Below are the code and all the weights of a small trained network. Each question names an input and a target symbol and asks about switching units off, where a switched-off unit gives its printed mean instead of its output.

import numpy as np


def w(rows, s, z=0):
    codes = np.array(rows[::2]) - 128.0
    scale = np.full(codes.shape[1], s)
    scale[-1] = z or s
    return codes * scale


def f(y):
    return np.maximum(y, 0)


def softmax(a):
    e = np.exp(a - a.max(-1, keepdims=True))
    return e / e.sum(-1, keepdims=True)


def log_softmax(a):
    a = a - a.max(-1, keepdims=True)
    return a - np.log(np.exp(a).sum(-1, keepdims=True))


def net(x, mask):
    ids = ['ΛΠΣΨΩαβγδεζηθμξτ'.index(c) for c in x.split()]
    T = len(ids)
    res = E[ids] + P[:T]
    u = 0
    for l in range(2):
        q, k, v = (res @ M[l].T for M in (Q, K, V))
        z = softmax(np.where(np.tri(T) > 0, q @ k.T / 3**0.5, -1e9)) @ v
        res = res + np.where(mask[u], z, O[l][:, -1]) @ O[l][:, :-1]
        u += 1
        y = f(res @ A[l][:, :-1].T + A[l][:, -1])
        res = res + np.where(mask[u : u + 16], y, B[l][:, -1]) @ B[l][:, :-1]
        u += 16
    return log_softmax(res[-1] @ U[:, :-1].T + U[:, -1])


Q, K, V, O, A, B = {}, {}, {}, {}, {}, {}
E = w([
[146,70,147,135,102],'Λ',
[122,195,89,139,108],'Π',
[102,106,50,120,144],'Σ',
[146,100,127,162,136],'Ψ',
[131,139,129,195,157],'Ω',
[138,118,138,177,135],'α',
[148,189,204,92,106],'β',
[173,124,208,161,152],'γ',
[78,186,101,138,131],'δ',
[157,47,143,96,79],'ε',
[140,106,141,167,125],'ζ',
[142,120,147,199,161],'η',
[150,98,140,170,137],'θ',
[28,95,133,61,128],'μ',
[149,178,108,94,60],'ξ',
[121,111,3,79,99],'τ',
],0.024)
P = w([
[132,113,164,253,51],'0',
[121,152,117,183,71],'1',
[119,103,140,149,103],'2',
[118,104,137,131,128],'3',
[115,101,132,113,148],'4',
[119,104,129,104,170],'5',
[120,103,125,86,188],'6',
[112,116,121,80,216],'7',
[109,112,142,71,216],'8',
],0.014)
Q[0] = w([
[141,255,128,173,110],'0.h0',
[57,23,106,212,148],'0.h0',
[75,165,123,151,43],'0.h0',
],0.0085)
K[0] = w([
[87,104,145,163,2],'0.h0',
[125,145,150,23,190],'0.h0',
[31,159,95,161,59],'0.h0',
],0.0075)
V[0] = w([
[61,125,161,132,174],'0.h0',
[77,186,118,178,255],'0.h0',
[80,197,45,192,147],'0.h0',
],0.0064)
O[0] = w([
[3,88,146,33,121,57],'0.h0',
[56,61,179,85,56,3],'0.h0',
[68,58,112,88,108,202],'0.h0',
],0.0065,0.0028)
A[0] = w([
[130,82,64,142,183,141],'0.n0',
[152,112,150,157,143,114],'0.n1',
[180,85,164,148,216,117],'0.n2',
[133,181,109,112,195,250],'0.n3',
[96,94,203,139,113,51],'0.n4',
[92,72,175,143,93,67],'0.n5',
[128,36,37,235,162,254],'0.n6',
[68,154,126,7,51,163],'0.n7',
[129,138,50,126,96,25],'0.n8',
[67,174,112,109,155,63],'0.n9',
[147,103,90,179,76,100],'0.n10',
[72,138,96,141,62,182],'0.n11',
[11,67,120,226,154,132],'0.n12',
[52,199,161,125,110,180],'0.n13',
[177,25,188,120,91,139],'0.n14',
[133,188,199,170,113,149],'0.n15',
],0.011,0.0043)
B[0] = w([
[142,83,171,71,120,183],'0.n0',
[151,154,89,170,184,150],'0.n1',
[131,141,231,166,160,172],'0.n2',
[102,140,144,90,63,174],'0.n3',
[80,115,162,237,133,142],'0.n4',
[130,99,130,197,107,144],'0.n5',
[147,33,101,100,145,252],'0.n6',
[176,172,135,143,167,177],'0.n7',
[144,72,106,56,172,170],'0.n8',
[154,177,104,152,88,143],'0.n9',
[190,116,1,137,162,170],'0.n10',
[183,129,95,112,100,169],'0.n11',
[92,66,109,137,104,180],'0.n12',
[194,92,139,152,124,149],'0.n13',
[59,97,153,171,148,170],'0.n14',
[127,91,196,165,81,157],'0.n15',
],0.0085,0.015)
Q[1] = w([
[115,86,253,126,156],'1.h0',
[146,193,79,169,58],'1.h0',
[122,135,144,105,174],'1.h0',
],0.012)
K[1] = w([
[9,191,160,85,204],'1.h0',
[196,66,118,255,42],'1.h0',
[164,141,125,94,208],'1.h0',
],0.0065)
V[1] = w([
[254,96,104,70,225],'1.h0',
[10,51,133,156,208],'1.h0',
[92,96,64,102,31],'1.h0',
],0.0087)
O[1] = w([
[207,163,83,208,91,253],'1.h0',
[9,182,135,179,120,169],'1.h0',
[109,137,166,139,22,175],'1.h0',
],0.012,0.026)
A[1] = w([
[155,95,186,196,170,95],'1.n0',
[52,55,90,117,92,122],'1.n1',
[210,116,189,44,104,77],'1.n2',
[142,215,255,52,105,177],'1.n3',
[190,94,183,196,146,181],'1.n4',
[76,93,57,137,166,145],'1.n5',
[52,126,179,205,50,34],'1.n6',
[200,82,166,61,161,96],'1.n7',
[136,153,156,213,78,180],'1.n8',
[89,89,159,65,248,128],'1.n9',
[143,250,167,82,102,249],'1.n10',
[24,140,201,64,229,24],'1.n11',
[88,131,190,180,85,94],'1.n12',
[60,145,155,190,162,90],'1.n13',
[171,157,63,133,180,226],'1.n14',
[248,190,133,205,136,2],'1.n15',
],0.0083,0.0076)
B[1] = w([
[117,181,116,79,86,165],'1.n0',
[103,150,202,60,99,159],'1.n1',
[53,139,129,192,124,150],'1.n2',
[148,108,147,2,92,137],'1.n3',
[116,156,123,145,114,203],'1.n4',
[90,105,79,109,80,153],'1.n5',
[223,140,112,111,130,193],'1.n6',
[136,124,122,178,102,141],'1.n7',
[60,133,150,97,116,229],'1.n8',
[202,97,93,69,89,153],'1.n9',
[126,35,80,191,122,148],'1.n10',
[108,114,174,203,119,164],'1.n11',
[204,147,135,67,140,170],'1.n12',
[135,170,45,103,193,175],'1.n13',
[111,97,125,146,242,182],'1.n14',
[78,131,185,66,177,252],'1.n15',
],0.0083,0.04)
U = w([
[39,162,123,197,119,216],'Λ',
[71,61,155,189,30,254],'Π',
[255,212,135,112,90,8],'Σ',
[141,189,87,147,93,125],'Ψ',
[124,173,129,37,114,72],'Ω',
[122,171,108,83,98,87],'α',
[237,88,47,84,128,122],'β',
[37,60,104,83,125,73],'γ',
[155,64,222,53,107,109],'δ',
[133,194,169,125,190,89],'ε',
[120,164,102,109,97,154],'ζ',
[45,180,134,67,119,29],'η',
[107,193,72,121,103,73],'θ',
[59,102,193,58,113,138],'μ',
[177,107,205,230,132,195],'ξ',
[125,221,236,186,88,162],'τ',
],0.0073,0.0067)

Each question gives the input, a string of symbols that net reads in full, and the target symbol t.
The units are the heads (3 rows each of Q, K, V and O) and the neurons (one row each of A and B). Each row of codes is followed by its name. A weight is (code - 128) times the scale printed after its matrix; where a second scale follows, it is the last column's (O, A, B and U).
mask holds one flag per unit, layer by layer, with each layer's heads first. A switched-off unit (its flag False) gives its mean, the last column of its rows in O or B, instead of its output. The means were averaged over made-up inputs and are rounded, as every weight is.
A unit's drop is (log p(t) with every unit on - log p(t) with that unit switched off) / (log p(t) with every unit on - log p(t) with every unit switched off).
The circuit of an input: a set's keep is (log p(t) with only the set's units on - log p(t) with every unit switched off) / (log p(t) with every unit on - log p(t) with every unit switched off). Starting from the 12 units with the biggest drops (on a tie, the unit counted first), units are removed one at a time, each time the one whose removal leaves the highest keep (on an exact tie, the one counted first), for as long as the keep stays at least 0.8.
circuit, biggest first: the units of the circuit, biggest drop first
most important unit: the unit with the biggest drop
top k neurons: the k neurons with the biggest drops, biggest first
top k neurons in layer l: the k neurons of layer l with the biggest drops, biggest first
input μ θ β τ Λ Π ε, target Π: circuit, biggest first -> 1.n15, 1.n13
input η τ η Ψ ε Λ γ Λ, target γ: circuit, biggest first -> 1.h0, 0.n6, 0.n14, 1.n6
input ζ Λ δ τ Ω β γ Ω, target γ: top 4 neurons in layer 0 -> 0.n13, 0.n6, 0.n12, 0.n15
input τ θ γ τ ξ θ Σ η, target Σ: top 2 neurons in layer 1 -> 1.n6, 1.n15
input Σ Σ β, target δ: circuit, biggest first -> 1.h0
input θ Ψ Λ ζ, target Λ: circuit, biggest first -> 1.h0, 0.n3, 1.n6, 1.n12
input Λ ξ ξ τ Σ η, target Σ: top 3 neurons -> 1.n6, 1.n12, 1.n15
input Λ τ τ Ψ Ψ Λ Λ ξ Ψ, target ξ: top 3 neurons -> 0.n6, 1.n8, 1.n15
input Ψ θ Λ ξ Ω, target ξ: top 2 neurons -> 0.n6, 0.n12
input ξ γ τ Λ η β ε τ η, target τ: top 2 neurons in layer 0 -> 0.n15, 0.n8
input ε θ β μ, target β: top 2 neurons in layer 1 -> 1.n15, 1.n8
input τ Π Λ η ξ, target τ: top 3 neurons -> 1.n15, 0.n6, 1.n8
input δ τ ξ η ε Π, target δ: top 2 neurons -> 0.n12, 1.n3
input Λ Λ Λ η η Π, target Λ: most important unit -> 0.h0
input Σ τ τ Ψ ξ Λ Ω γ, target ε: top 4 neurons in layer 1 -> 1.n11, 1.n13, 1.n9, 1.n8
input Σ Λ Ψ Λ ζ τ ξ Λ, target ξ: top 3 neurons -> 0.n6, 1.n8, 1.n7
input τ ζ Π τ Λ δ Π θ, target Π: top 2 neurons in layer 1 -> 1.n15, 1.n6
input Λ τ μ ζ τ μ μ μ ξ, target Λ: top 2 neurons in layer 0 -> 0.n6, 0.n2
input Λ η μ Π τ τ ζ, target τ: top 3 neurons -> 0.n8, 0.n13, 0.n12
input τ Ψ τ Π, target τ: top 2 neurons -> 1.n15, 1.n8
input α τ θ ξ η, target ξ: top 4 neurons in layer 0 -> 0.n6, 0.n12, 0.n7, 0.n15
input η γ β ξ, target η: top 2 neurons in layer 0 -> 0.n4, 0.n12
input τ γ Ω τ τ Ω, target τ: most important unit -> 0.n8
